Here is a tiny trained network, its code and every weight. The questions are about switching its units off for an input and a class, where a switched-off unit gives its printed mean instead of its output.

import numpy as np


def w(rows, s, z=0):
    codes = np.array(rows[::2]) - 128.0
    scale = np.full(codes.shape[1], s)
    scale[-1] = z or s
    return codes * scale


def f(y):
    return np.maximum(y, 0)


def log_softmax(a):
    a = a - a.max(-1, keepdims=True)
    return a - np.log(np.exp(a).sum(-1, keepdims=True))


def net(x, mask):
    res = np.array(x, float).reshape(1, 8) / 4 @ E
    y = f(res @ A[0][:, :-1].T + A[0][:, -1])
    res = res + np.where(mask, y, B[0][:, -1]) @ B[0][:, :-1]
    return log_softmax(res[-1] @ U[:, :-1].T + U[:, -1])


A, B = {}, {}
E = w([
[181,155,163,20,254,116],'x0',
[108,154,251,100,84,34],'x1',
[247,85,147,165,153,42],'x2',
[188,228,52,147,113,182],'x3',
[154,30,119,114,147,160],'x4',
[145,202,139,230,140,124],'x5',
[157,104,199,168,56,241],'x6',
[172,117,151,120,50,115],'x7',
],0.0082)
A[0] = w([
[148,68,127,127,121,173,89],'n1',
[119,100,170,96,148,131,69],'n2',
[157,141,75,153,128,115,86],'n3',
[111,169,141,97,143,111,28],'n4',
[160,158,116,125,150,91,116],'n5',
[128,79,122,119,162,132,51],'n6',
[130,161,110,101,177,112,34],'n7',
[110,117,116,80,76,98,86],'n8',
[74,117,127,163,98,125,192],'n9',
[173,171,115,60,122,131,112],'n10',
[141,39,105,120,84,125,136],'n11',
[149,161,76,155,155,93,100],'n12',
[137,36,119,123,100,133,112],'n13',
[84,105,178,68,164,120,142],'n14',
[140,105,132,121,147,103,2],'n15',
[141,142,158,149,94,162,90],'n16',
[133,122,85,120,113,213,102],'n17',
[121,174,175,180,61,129,104],'n18',
[140,137,119,96,123,170,104],'n19',
[81,147,83,131,110,139,128],'n20',
[128,141,179,54,143,129,128],'n21',
[140,179,128,27,104,130,141],'n22',
[155,171,69,141,153,94,77],'n23',
[62,162,63,149,97,139,144],'n24',
[138,51,143,133,94,133,113],'n25',
[121,134,71,119,128,252,103],'n26',
[117,177,165,179,87,126,86],'n27',
[125,127,170,123,145,64,118],'n28',
[150,81,107,119,154,135,109],'n29',
[140,130,148,169,156,146,59],'n30',
[110,121,190,126,137,129,48],'n31',
[122,117,205,62,137,113,125],'n32',
[175,116,154,105,122,112,123],'n33',
],0.016,0.0073)
B[0] = w([
[136,126,77,104,126,183,182],'n1',
[97,95,180,92,139,140,169],'n2',
[149,59,156,123,168,147,175],'n3',
[158,60,112,131,153,167,151],'n4',
[144,113,110,150,173,121,180],'n5',
[173,173,128,108,105,145,163],'n6',
[152,129,151,106,180,115,169],'n7',
[58,166,139,76,93,124,168],'n8',
[117,161,110,75,87,112,210],'n9',
[120,121,115,185,185,101,183],'n10',
[165,121,204,50,109,147,208],'n11',
[152,47,125,117,184,159,190],'n12',
[175,105,174,71,87,163,202],'n13',
[137,110,178,78,132,147,215],'n14',
[109,63,115,97,161,141,142],'n15',
[138,149,117,165,75,113,178],'n16',
[106,103,107,202,112,206,213],'n17',
[175,206,144,148,4,151,228],'n18',
[114,109,128,155,124,133,162],'n19',
[74,120,152,89,100,126,191],'n20',
[86,29,121,106,206,156,198],'n21',
[41,126,76,198,195,105,197],'n22',
[171,50,141,98,172,153,191],'n23',
[39,108,214,51,140,101,229],'n24',
[157,173,111,82,110,134,197],'n25',
[108,185,76,203,75,219,253],'n26',
[173,151,118,116,57,146,205],'n27',
[155,162,120,135,108,203,197],'n28',
[150,164,87,162,109,145,176],'n29',
[97,113,135,89,132,105,148],'n30',
[141,124,109,93,125,168,161],'n31',
[101,73,127,87,126,191,216],'n32',
[77,138,154,131,161,110,179],'n33',
],0.012,0.014)
U = w([
[83,84,82,247,159,198,67],'0',
[101,73,170,70,149,124,254],'1',
[79,179,118,221,49,56,62],'2',
[231,131,132,177,52,202,174],'3',
[254,45,91,198,243,67,33],'4',
],0.0082,0.0051)

Each question gives the input, the list of numbers given to net, and the class t.
The units are the neurons (one row each of A and B). Each row of codes is followed by its name. A weight is (code - 128) times the scale printed after its matrix; where a second scale follows, it is the last column's (A, B and U).
mask holds one flag per neuron, in row order. A switched-off neuron (its flag False) gives its mean, the last column of its row in B, instead of its output. The means were averaged over made-up inputs and are rounded, as every weight is.
A unit's drop is (log p(t) with every unit on - log p(t) with that unit switched off) / (log p(t) with every unit on - log p(t) with every unit switched off).
The circuit of an input: a set's keep is (log p(t) with only the set's units on - log p(t) with every unit switched off) / (log p(t) with every unit on - log p(t) with every unit switched off). Starting from the 12 units with the biggest drops (on a tie, the unit counted first), units are removed one at a time, each time the one whose removal leaves the highest keep (on an exact tie, the one counted first), for as long as the keep stays at least 0.8.
units of the circuit, in order: the units of the circuit, biggest drop first
k most important neurons: the k neurons with the biggest drops, biggest first
drop when u is switched off: that unit's drop, to one decimal
input [-7,-5,-8,-7,6,-5,-2,-4], class 3: units of the circuit, in order	[n13]
input [-4,-6,-6,-6,3,-5,-1,3], class 3: units of the circuit, in order	[n26; n13]
input [-8,-8,-5,4,1,4,-4,5], class 0: 3 most important neurons	[n26; n17; n24]
input [-1,6,-6,-6,-3,0,4,4], class 3: 3 most important neurons	[n18; n24; n27]
input [0,-8,2,6,3,-5,-7,6], class 0: 2 most important neurons	[n26; n17]
input [3,5,-1,5,1,-5,-1,7], class 0: 3 most important neurons	[n22; n24; n10]
input [-4,6,5,5,8,-8,3,3], class 1: 3 most important neurons	[n26; n18; n33]
input [-3,-8,0,3,2,4,8,-3], class 0: 2 most important neurons	[n17; n26]
input [-2,-3,8,-8,0,-6,6,-7], class 3: 2 most important neurons	[n24; n29]
input [3,2,-7,8,-8,-8,-7,6], class 0: 3 most important neurons	[n22; n10; n11]
input [-7,0,5,4,3,-5,-2,-7], class 1: 2 most important neurons	[n18; n26]
input [-5,5,0,-4,4,2,-8,7], class 3: 3 most important neurons	[n24; n28; n21]
input [7,-8,-4,4,-5,0,-5,2], class 0: drop when n26 is switched off	0.4
input [5,-8,0,-6,6,7,-8,-6], class 4: drop when n22 is switched off	0.0
input [-3,-4,-4,3,-3,1,-8,-5], class 1: units of the circuit, in order	[n24]
input [7,5,-1,-1,2,5,-6,7], class 4: drop when n11 is switched off	0.1
